Below is a small trained network, with its code and all its weights. Each question gives an input and a class and asks what happens when units are switched off, that is, made to give their printed mean instead of their output.

import numpy as np


def w(rows, s, z=0):
    codes = np.array(rows[::2]) - 128.0
    scale = np.full(codes.shape[1], s)
    scale[-1] = z or s
    return codes * scale


def norm(h):
    return h / np.sqrt((h * h).mean(-1, keepdims=True) + 1e-5)


def f(y):
    return y / 2 * (1 + np.tanh(0.7978845608 * (y + 0.044715 * y**3)))


def log_softmax(a):
    a = a - a.max(-1, keepdims=True)
    return a - np.log(np.exp(a).sum(-1, keepdims=True))


def net(x, mask):
    res = np.array(x, float).reshape(1, 3) / 4 @ E
    u = 0
    for l in range(4):
        y = f(norm(res) @ A[l][:, :-1].T + A[l][:, -1])
        res = res + np.where(mask[u : u + 6], y, B[l][:, -1]) @ B[l][:, :-1]
        u += 6
    return log_softmax(norm(res)[-1] @ U[:, :-1].T + U[:, -1])


A, B = {}, {}
E = w([
[117,22,116,89,134,254],'x0',
[157,112,208,8,83,92],'x1',
[97,41,251,236,127,117],'x2',
],0.0093)
A[0] = w([
[124,8,103,123,136,231,100],'L0N0',
[92,176,99,190,174,171,82],'L0N1',
[173,60,255,245,74,149,3],'L0N2',
[146,113,74,61,175,44,77],'L0N3',
[210,176,136,162,147,37,161],'L0N4',
[240,117,119,164,69,147,124],'L0N5',
],0.0064,0.0032)
B[0] = w([
[169,249,210,71,254,114,253],'L0N0',
[171,131,147,123,56,147,159],'L0N1',
[66,33,68,99,151,48,244],'L0N2',
[77,72,93,113,78,101,155],'L0N3',
[29,132,168,79,124,219,208],'L0N4',
[123,133,128,127,133,130,127],'L0N5',
],0.0088,0.0042)
A[1] = w([
[3,93,104,119,52,144,30],'L1N0',
[172,89,194,72,59,87,41],'L1N1',
[180,165,99,93,90,153,66],'L1N2',
[102,113,76,116,155,104,75],'L1N3',
[88,109,149,162,20,230,100],'L1N4',
[110,190,141,156,108,36,4],'L1N5',
],0.011,0.0044)
B[1] = w([
[157,136,132,91,191,110,167],'L1N0',
[194,141,126,151,68,125,253],'L1N1',
[122,73,124,101,139,64,213],'L1N2',
[160,123,141,101,125,125,138],'L1N3',
[176,149,133,142,154,121,121],'L1N4',
[76,141,196,86,190,251,186],'L1N5',
],0.014,0.0033)
A[2] = w([
[114,151,59,250,157,211,152],'L2N0',
[80,202,194,113,160,175,56],'L2N1',
[158,172,97,84,138,112,93],'L2N2',
[127,95,155,102,161,239,2],'L2N3',
[23,235,172,179,83,107,60],'L2N4',
[153,62,117,110,159,254,76],'L2N5',
],0.01,0.0068)
B[2] = w([
[202,195,209,72,2,100,254],'L2N0',
[146,102,122,90,190,128,213],'L2N1',
[79,76,134,208,153,126,193],'L2N2',
[48,127,142,69,144,174,148],'L2N3',
[86,113,167,67,173,229,184],'L2N4',
[35,158,158,86,110,216,181],'L2N5',
],0.011,0.0041)
A[3] = w([
[97,75,161,189,127,116,24],'L3N0',
[117,142,4,106,116,132,3],'L3N1',
[122,85,188,182,131,121,67],'L3N2',
[125,168,35,83,107,145,3],'L3N3',
[178,156,150,140,49,141,62],'L3N4',
[202,137,80,150,181,56,97],'L3N5',
],0.018,0.0046)
B[3] = w([
[48,135,52,226,68,116,193],'L3N0',
[70,106,71,235,82,84,219],'L3N1',
[75,193,39,124,105,94,219],'L3N2',
[38,129,142,179,100,100,229],'L3N3',
[245,96,109,119,71,121,255],'L3N4',
[211,113,121,220,192,172,193],'L3N5',
],0.012,0.0058)
U = w([
[52,122,69,180,80,79,236],'0',
[87,162,174,67,172,181,195],'1',
[221,142,139,106,2,118,103],'2',
[225,120,109,181,190,132,1],'3',
],0.02,0.0037)

Each question gives the input, the list of numbers given to net, and the class t.
The units are the neurons (one row each of A and B). Each row of codes is followed by its name. A weight is (code - 128) times the scale printed after its matrix; where a second scale follows, it is the last column's (A, B and U).
mask holds one flag per neuron, layer by layer. A switched-off neuron (its flag False) gives its mean, the last column of its row in B, instead of its output. The means were averaged over made-up inputs and are rounded, as every weight is.
A unit's drop is (log p(t) with every unit on - log p(t) with that unit switched off) / (log p(t) with every unit on - log p(t) with every unit switched off).
The circuit of an input: a set's keep is (log p(t) with only the set's units on - log p(t) with every unit switched off) / (log p(t) with every unit on - log p(t) with every unit switched off). Starting from the 12 units with the biggest drops (on a tie, the unit counted first), units are removed one at a time, each time the one whose removal leaves the highest keep (on an exact tie, the one counted first), for as long as the keep stays at least 0.8.
units of the circuit, in order: the units of the circuit, biggest drop first
unit that matters most: the unit with the biggest drop
k most important neurons: the k neurons with the biggest drops, biggest first
top k neurons in layer l: the k neurons of layer l with the biggest drops, biggest first
drop of u: that unit's drop, to one decimal
input [3,2,-1], class 3: unit that matters most -> L0N0
input [5,5,-5], class 0: top 2 neurons in layer 2 -> [L2N0 L2N4]
input [0,7,-7], class 0: 2 most important neurons -> [L2N0 L3N1]
input [-1,-3,-3], class 3: units of the circuit, in order -> [L3N5 L2N5]
input [-2,-4,3], class 2: top 3 neurons in layer 0 -> [L0N3 L0N0 L0N1]
input [4,4,0], class 1: 4 most important neurons -> [L0N0 L2N0 L3N4 L0N1]
input [3,5,7], class 0: 2 most important neurons -> [L0N2 L2N0]
input [2,-2,-2], class 3: 2 most important neurons -> [L0N4 L1N5]
input [-1,8,8], class 0: 4 most important neurons -> [L0N2 L2N0 L3N0 L3N2]
input [6,-7,4], class 2: 3 most important neurons -> [L2N0 L1N5 L0N4]
input [-3,1,2], class 3: top 2 neurons in layer 2 -> [L2N5 L2N4]
input [3,2,-3], class 3: 3 most important neurons -> [L0N4 L1N2 L1N5]
input [-7,0,-1], class 1: drop of L0N3 -> 0.0
input [7,2,5], class 1: unit that matters most -> L0N0
input [0,-6,-1], class 2: drop of L2N0 -> 0.2
input [-2,-7,3], class 2: drop of L2N0 -> 0.7
